Below is a small trained network, with its code and all its weights. Each question gives an input and a target symbol and asks what happens when units are switched off, that is, made to give their printed mean instead of their output.

import numpy as np


def w(rows, s, z=0):
    codes = np.array(rows[::2]) - 128.0
    scale = np.full(codes.shape[1], s)
    scale[-1] = z or s
    return codes * scale


def f(y):
    return y / 2 * (1 + np.tanh(0.7978845608 * (y + 0.044715 * y**3)))


def softmax(a):
    e = np.exp(a - a.max(-1, keepdims=True))
    return e / e.sum(-1, keepdims=True)


def log_softmax(a):
    a = a - a.max(-1, keepdims=True)
    return a - np.log(np.exp(a).sum(-1, keepdims=True))


def net(x, mask):
    ids = ['αγδεζηθμξστφ'.index(c) for c in x.split()]
    T = len(ids)
    res = E[ids] + P[:T]
    q, k, v = (res @ M[0].T for M in (Q, K, V))
    z = softmax(np.where(np.tri(T) > 0, q @ k.T / 4**0.5, -1e9)) @ v
    res = res + np.where(mask[0], z, O[0][:, -1]) @ O[0][:, :-1]
    y = f(res @ A[0][:, :-1].T + A[0][:, -1])
    res = res + np.where(mask[1:9], y, B[0][:, -1]) @ B[0][:, :-1]
    return log_softmax(res[-1] @ U[:, :-1].T + U[:, -1])


Q, K, V, O, A, B = {}, {}, {}, {}, {}, {}
E = w([
[130,233,107,65,148,105],'α',
[116,84,96,75,195,141],'γ',
[149,9,174,151,170,39],'δ',
[146,205,29,71,189,201],'ε',
[146,150,108,248,203,137],'ζ',
[173,182,126,70,51,79],'η',
[92,55,20,79,109,161],'θ',
[187,167,115,178,49,92],'μ',
[236,47,159,153,99,87],'ξ',
[51,160,61,84,143,105],'σ',
[114,99,119,66,109,62],'τ',
[187,135,94,59,108,164],'φ',
],0.013)
P = w([
[100,120,145,95,129,206],'0',
[133,129,112,98,151,149],'1',
[157,137,96,116,166,118],'2',
[174,143,64,128,181,88],'3',
[197,145,53,129,192,73],'4',
[214,139,24,143,200,39],'5',
[212,149,23,162,195,21],'6',
[212,143,20,166,216,2],'7',
[232,132,17,175,211,16],'8',
],0.0046)
Q[0] = w([
[209,111,50,5,193,28],'h1',
[197,132,41,54,172,66],'h1',
[51,106,220,248,139,232],'h1',
[88,137,105,148,66,90],'h1',
],0.011)
K[0] = w([
[175,121,126,238,175,94],'h1',
[162,119,93,237,150,106],'h1',
[88,117,128,8,113,171],'h1',
[91,128,119,153,95,118],'h1',
],0.014)
V[0] = w([
[9,149,87,23,231,99],'h1',
[182,118,79,16,13,103],'h1',
[64,255,90,102,73,162],'h1',
[150,58,172,65,250,94],'h1',
],0.0077)
O[0] = w([
[135,95,152,2,215,109,125],'h1',
[121,101,115,67,30,105,213],'h1',
[179,141,44,63,151,57,2],'h1',
[108,116,198,89,141,185,237],'h1',
],0.0094,0.0036)
A[0] = w([
[203,175,110,189,91,172,219],'n1',
[231,128,216,53,86,65,93],'n2',
[94,106,175,173,120,223,251],'n3',
[15,48,112,68,150,42,69],'n4',
[138,94,188,218,91,120,133],'n5',
[118,209,129,173,153,141,100],'n6',
[216,1,88,66,135,188,30],'n7',
[75,104,216,99,198,189,193],'n8',
],0.0076,0.0031)
B[0] = w([
[63,89,96,101,145,72,218],'n1',
[220,193,201,161,50,133,235],'n2',
[101,180,151,175,102,125,244],'n3',
[43,117,208,119,163,78,254],'n4',
[97,172,84,27,151,182,226],'n5',
[129,39,135,130,82,120,156],'n6',
[135,33,105,155,127,254,216],'n7',
[215,152,121,212,181,78,205],'n8',
],0.0083,0.0066)
U = w([
[35,115,108,60,210,106,52],'α',
[105,10,238,129,75,75,138],'γ',
[76,2,106,107,141,183,5],'δ',
[214,59,108,120,81,229,167],'ε',
[129,91,111,162,164,131,207],'ζ',
[187,169,138,137,60,114,6],'η',
[166,184,193,173,142,166,73],'θ',
[35,155,126,104,89,203,141],'μ',
[148,250,119,41,160,135,89],'ξ',
[125,139,61,56,201,218,122],'σ',
[141,49,110,152,194,139,237],'τ',
[127,70,42,137,106,55,212],'φ',
],0.0063,0.0031)

Each question gives the input, a string of symbols that net reads in full, and the target symbol t.
The units are the heads (4 rows each of Q, K, V and O) and the neurons (one row each of A and B). Each row of codes is followed by its name. A weight is (code - 128) times the scale printed after its matrix; where a second scale follows, it is the last column's (O, A, B and U).
mask holds one flag per unit, heads first, then neurons. A switched-off unit (its flag False) gives its mean, the last column of its rows in O or B, instead of its output. The means were averaged over made-up inputs and are rounded, as every weight is.
A unit's drop is (log p(t) with every unit on - log p(t) with that unit switched off) / (log p(t) with every unit on - log p(t) with every unit switched off).
The circuit of an input: a set's keep is (log p(t) with only the set's units on - log p(t) with every unit switched off) / (log p(t) with every unit on - log p(t) with every unit switched off). Starting from all 9 units, units are removed one at a time, each time the one whose removal leaves the highest keep (on an exact tie, the one counted first), for as long as the keep stays at least 0.8.
circuit, biggest first: the units of the circuit, biggest drop first
unit that matters most: the unit with the biggest drop
k most important neurons: the k neurons with the biggest drops, biggest first
drop when u is switched off: that unit's drop, to one decimal
input τ ξ α η η τ φ ε, target μ: 2 most important neurons -> (n3, n8)
input φ τ μ φ ε α, target φ: circuit, biggest first -> (h1, n1)
input θ ξ τ τ, target μ: circuit, biggest first -> (h1, n5)
input α ε μ, target φ: circuit, biggest first -> (h1, n1)
input σ τ τ φ τ φ θ, target δ: circuit, biggest first -> (n7, h1, n2)
input τ φ τ ξ τ δ η, target θ: circuit, biggest first -> (h1, n8)
input σ σ ε τ, target γ: circuit, biggest first -> (h1, n4, n2)
input τ τ ξ γ, target μ: 2 most important neurons -> (n5, n3)
input τ φ τ ξ μ σ ε, target φ: circuit, biggest first -> (h1, n1, n6)
input τ τ δ α, target θ: circuit, biggest first -> (h1, n8)
input τ τ θ η φ τ τ, target γ: circuit, biggest first -> (h1, n4, n5)
input ξ ε ξ ε θ, target μ: 2 most important neurons -> (n3, n5)
input τ τ τ α τ τ η, target η: unit that matters most -> n2
input δ τ α θ τ α τ, target θ: 3 most important neurons -> (n8, n3, n1)
input ε σ τ τ φ α α σ, target α: most important neuron -> (n4)
input α φ α α τ θ, target δ: 2 most important neurons -> (n7, n4)
input τ δ σ τ τ τ ε, target θ: 2 most important neurons -> (n8, n3)
input τ τ φ, target ε: drop when n7 is switched off -> 0.3
input σ τ τ α φ ξ τ τ φ, target μ: drop when h1 is switched off -> 1.2
input τ μ τ τ τ μ φ, target φ: drop when n1 is switched off -> 0.2
input τ α η φ, target ε: drop when n7 is switched off -> 0.4
